Below is a small trained network, with its code and all its weights. Each question gives an input and a class and asks what happens when units are switched off, that is, made to give their printed mean instead of their output.

import numpy as np


def w(rows, s, z=0):
    codes = np.array(rows[::2]) - 128.0
    scale = np.full(codes.shape[1], s)
    scale[-1] = z or s
    return codes * scale


def f(y):
    return np.maximum(y, 0)


def log_softmax(a):
    a = a - a.max(-1, keepdims=True)
    return a - np.log(np.exp(a).sum(-1, keepdims=True))


def net(x, mask):
    res = np.array(x, float).reshape(1, 4) / 4 @ E
    y = f(res @ A[0][:, :-1].T + A[0][:, -1])
    res = res + np.where(mask, y, B[0][:, -1]) @ B[0][:, :-1]
    return log_softmax(res[-1] @ U[:, :-1].T + U[:, -1])


A, B = {}, {}
E = w([
[71,241,27],'x0',
[2,5,5],'x1',
[239,136,43],'x2',
[105,79,87],'x3',
],0.0047)
A[0] = w([
[110,147,142,92],'n0',
[110,123,126,103],'n1',
[136,147,142,160],'n2',
[7,199,163,208],'n3',
[199,107,111,119],'n4',
[143,50,138,175],'n5',
[154,102,190,155],'n6',
[149,85,136,112],'n7',
[103,84,225,190],'n8',
[145,97,127,128],'n9',
[120,155,172,161],'n10',
[142,102,162,160],'n11',
[83,149,117,233],'n12',
[92,107,104,112],'n13',
[132,140,157,88],'n14',
[107,125,98,149],'n15',
[115,158,85,255],'n16',
[170,139,134,91],'n17',
[150,127,167,70],'n18',
[73,144,98,191],'n19',
],0.017,0.0047)
B[0] = w([
[131,101,121,139],'n0',
[136,152,122,142],'n1',
[144,145,163,166],'n2',
[230,26,42,254],'n3',
[212,177,179,190],'n4',
[225,67,200,220],'n5',
[76,105,174,217],'n6',
[170,93,191,169],'n7',
[96,2,173,248],'n8',
[165,105,171,160],'n9',
[84,132,169,187],'n10',
[130,88,171,188],'n11',
[159,112,53,209],'n12',
[125,198,119,185],'n13',
[86,144,141,152],'n14',
[100,172,87,178],'n15',
[175,120,39,217],'n16',
[153,188,171,167],'n17',
[91,162,149,166],'n18',
[116,176,53,214],'n19',
],0.022,0.0078)
U = w([
[77,149,54,22],'0',
[65,127,26,62],'1',
[137,35,120,211],'2',
[216,168,110,121],'3',
[91,156,64,1],'4',
[99,190,159,75],'5',
[245,119,2,212],'6',
],0.0085,0.0029)

Each question gives the input, the list of numbers given to net, and the class t.
The units are the neurons (one row each of A and B). Each row of codes is followed by its name. A weight is (code - 128) times the scale printed after its matrix; where a second scale follows, it is the last column's (A, B and U).
mask holds one flag per neuron, in row order. A switched-off neuron (its flag False) gives its mean, the last column of its row in B, instead of its output. The means were averaged over made-up inputs and are rounded, as every weight is.
A unit's drop is (log p(t) with every unit on - log p(t) with that unit switched off) / (log p(t) with every unit on - log p(t) with every unit switched off).
The circuit of an input: a set's keep is (log p(t) with only the set's units on - log p(t) with every unit switched off) / (log p(t) with every unit on - log p(t) with every unit switched off). Starting from the 12 units with the biggest drops (on a tie, the unit counted first), units are removed one at a time, each time the one whose removal leaves the highest keep (on an exact tie, the one counted first), for as long as the keep stays at least 0.8.
circuit, biggest first: the units of the circuit, biggest drop first
top k neurons: the k neurons with the biggest drops, biggest first
drop of u: that unit's drop, to one decimal
input [6,-7,5,-8], class 3: circuit, biggest first : n3, n17
input [4,-7,-8,-4], class 2: circuit, biggest first : n8
input [-1,-2,7,-2], class 3: circuit, biggest first : n3, n4
input [4,-8,-5,-8], class 2: top 3 neurons : n10, n3, n19
input [-3,7,-7,-5], class 6: top 3 neurons : n3, n19, n12
input [2,0,-8,-7], class 6: top 2 neurons : n3, n12
input [3,7,-5,5], class 6: drop of n0 : 0.0
input [-3,-3,8,2], class 3: drop of n3 : 0.1
input [-3,7,-3,-3], class 6: drop of n4 : -0.1
input [2,-3,7,-4], class 3: top 2 neurons : n3, n12
